Below are the code and all the weights of a small trained network. Each question names an input and a target symbol and asks about switching units off, where a switched-off unit gives its printed mean instead of its output.

import numpy as np


def w(rows, s, z=0):
    codes = np.array(rows[::2]) - 128.0
    scale = np.full(codes.shape[1], s)
    scale[-1] = z or s
    return codes * scale


def norm(h):
    return h / np.sqrt((h * h).mean(-1, keepdims=True) + 1e-5)


def f(y):
    return np.maximum(y, 0)


def softmax(a):
    e = np.exp(a - a.max(-1, keepdims=True))
    return e / e.sum(-1, keepdims=True)


def log_softmax(a):
    a = a - a.max(-1, keepdims=True)
    return a - np.log(np.exp(a).sum(-1, keepdims=True))


def net(x, mask):
    ids = ['αδλμπσφω'.index(c) for c in x.split()]
    T = len(ids)
    res = E[ids] + P[:T]
    u = 0
    for l in range(2):
        q, k, v = (norm(res) @ M[l].T for M in (Q, K, V))
        z = softmax(np.where(np.tri(T) > 0, q @ k.T / 2**0.5, -1e9)) @ v
        res = res + np.where(mask[u], z, O[l][:, -1]) @ O[l][:, :-1]
        u += 1
        y = f(norm(res) @ A[l][:, :-1].T + A[l][:, -1])
        res = res + np.where(mask[u : u + 12], y, B[l][:, -1]) @ B[l][:, :-1]
        u += 12
    return log_softmax(norm(res)[-1] @ U[:, :-1].T + U[:, -1])


Q, K, V, O, A, B = {}, {}, {}, {}, {}, {}
E = w([
[92,226,148,172],'α',
[114,254,146,138],'δ',
[110,241,147,135],'λ',
[94,85,142,197],'μ',
[157,204,151,71],'π',
[32,53,138,225],'σ',
[178,86,41,176],'φ',
[188,131,120,58],'ω',
],0.013)
P = w([
[96,11,181,158],'0',
[59,185,60,166],'1',
[85,144,171,109],'2',
[201,130,157,249],'3',
[122,170,56,196],'4',
[85,123,163,107],'5',
[197,110,140,161],'6',
[147,141,63,173],'7',
],0.012)
Q[0] = w([
[194,144,254,36],'L0H1',
[145,96,33,80],'L0H1',
],0.008)
K[0] = w([
[43,233,146,104],'L0H1',
[143,110,101,10],'L0H1',
],0.011)
V[0] = w([
[35,114,254,178],'L0H1',
[129,133,149,76],'L0H1',
],0.0078)
O[0] = w([
[50,103,210,244,253],'L0H1',
[2,186,84,167,33],'L0H1',
],0.0073,0.0031)
A[0] = w([
[127,182,149,187,11],'L0N1',
[124,135,66,195,149],'L0N2',
[83,36,47,228,139],'L0N3',
[141,208,124,118,67],'L0N4',
[155,132,206,71,138],'L0N5',
[93,90,129,71,1],'L0N6',
[207,148,184,174,10],'L0N7',
[135,180,3,156,50],'L0N8',
[78,213,124,115,70],'L0N9',
[109,85,145,62,198],'L0N10',
[171,120,74,126,107],'L0N11',
[150,99,137,59,122],'L0N12',
],0.012,0.003)
B[0] = w([
[178,50,77,147,187],'L0N1',
[193,165,73,74,209],'L0N2',
[235,167,71,84,254],'L0N3',
[200,197,112,117,169],'L0N4',
[211,128,62,163,147],'L0N5',
[157,224,165,173,131],'L0N6',
[162,91,69,254,172],'L0N7',
[165,245,208,16,205],'L0N8',
[172,151,212,135,175],'L0N9',
[71,143,187,217,142],'L0N10',
[113,114,207,147,176],'L0N11',
[45,110,154,170,142],'L0N12',
],0.0082,0.0089)
Q[1] = w([
[206,215,159,253],'L1H1',
[247,150,190,224],'L1H1',
],0.0075)
K[1] = w([
[186,67,106,109],'L1H1',
[246,170,52,94],'L1H1',
],0.014)
V[1] = w([
[119,247,156,201],'L1H1',
[186,255,89,177],'L1H1',
],0.0069)
O[1] = w([
[42,75,210,171,158],'L1H1',
[33,244,207,109,255],'L1H1',
],0.011,0.0072)
A[1] = w([
[101,67,23,216,148],'L1N1',
[121,76,59,79,159],'L1N2',
[129,54,91,74,3],'L1N3',
[79,111,88,47,7],'L1N4',
[137,94,52,193,164],'L1N5',
[145,90,51,58,96],'L1N6',
[235,161,140,181,120],'L1N7',
[52,12,58,38,1],'L1N8',
[104,70,209,159,155],'L1N9',
[248,176,227,155,132],'L1N10',
[128,141,134,185,71],'L1N11',
[98,97,187,37,27],'L1N12',
],0.012,0.0095)
B[1] = w([
[226,102,118,169,151],'L1N1',
[190,50,196,86,132],'L1N2',
[31,140,133,109,128],'L1N3',
[200,112,49,167,128],'L1N4',
[177,98,130,211,156],'L1N5',
[216,102,212,137,133],'L1N6',
[109,107,32,156,206],'L1N7',
[50,56,2,200,128],'L1N8',
[177,211,107,126,164],'L1N9',
[60,68,92,174,250],'L1N10',
[87,106,46,145,139],'L1N11',
[184,37,195,208,129],'L1N12',
],0.012,0.015)
U = w([
[103,116,183,96,106],'α',
[134,129,197,98,102],'δ',
[114,137,173,94,92],'λ',
[34,86,3,165,1],'μ',
[117,146,193,94,145],'π',
[227,100,168,198,200],'σ',
[212,245,108,46,114],'φ',
[126,177,170,17,208],'ω',
],0.0082,0.0052)

Each question gives the input, a string of symbols that net reads in full, and the target symbol t.
The units are the heads (2 rows each of Q, K, V and O) and the neurons (one row each of A and B). Each row of codes is followed by its name. A weight is (code - 128) times the scale printed after its matrix; where a second scale follows, it is the last column's (O, A, B and U).
mask holds one flag per unit, layer by layer, with each layer's heads first. A switched-off unit (its flag False) gives its mean, the last column of its rows in O or B, instead of its output. The means were averaged over made-up inputs and are rounded, as every weight is.
A unit's drop is (log p(t) with every unit on - log p(t) with that unit switched off) / (log p(t) with every unit on - log p(t) with every unit switched off).
The circuit of an input: a set's keep is (log p(t) with only the set's units on - log p(t) with every unit switched off) / (log p(t) with every unit on - log p(t) with every unit switched off). Starting from the 12 units with the biggest drops (on a tie, the unit counted first), units are removed one at a time, each time the one whose removal leaves the highest keep (on an exact tie, the one counted first), for as long as the keep stays at least 0.8.
circuit, biggest first: the units of the circuit, biggest drop first
top k neurons: the k neurons with the biggest drops, biggest first
k most important neurons of layer l: the k neurons of layer l with the biggest drops, biggest first
drop when u is switched off: that unit's drop, to one decimal
input φ μ λ φ φ μ φ α, target φ: circuit, biggest first	[L0N8 L0H1]
input φ ω ω δ π ω, target μ: circuit, biggest first	[L0N3]
input φ λ φ ω δ φ φ, target μ: circuit, biggest first	[L1N10 L1N7]
input φ λ φ σ δ φ π μ, target φ: circuit, biggest first	[L0N3 L0H1 L0N8]
input σ δ φ φ μ, target φ: circuit, biggest first	[L0H1 L0N8]
input φ δ ω φ δ π, target μ: top 2 neurons	[L0N5 L0N8]
input λ μ δ φ δ φ μ, target μ: top 2 neurons	[L0N1 L1N7]
input α δ λ μ φ φ φ, target μ: 2 most important neurons of layer 0	[L0N11 L0N1]
input σ φ μ α π φ μ, target μ: 3 most important neurons of layer 1	[L1N7 L1N10 L1N11]
input φ φ ω φ δ α, target μ: top 2 neurons	[L0N8 L1N10]
input φ λ λ, target μ: top 2 neurons	[L0N8 L1N10]
input ω λ π π, target μ: 2 most important neurons of layer 0	[L0N10 L0N4]
input μ σ λ ω φ μ λ, target μ: drop when L0N3 is switched off	-0.1
input ω φ φ α α δ φ σ, target φ: drop when L0N3 is switched off	0.2
input δ ω λ σ φ φ φ ω, target ω: drop when L0H1 is switched off	0.6
input μ α μ μ α π δ, target μ: drop when L1N11 is switched off	0.1
input λ π δ φ λ σ δ, target μ: most important neuron of layer 0	[L0N10]
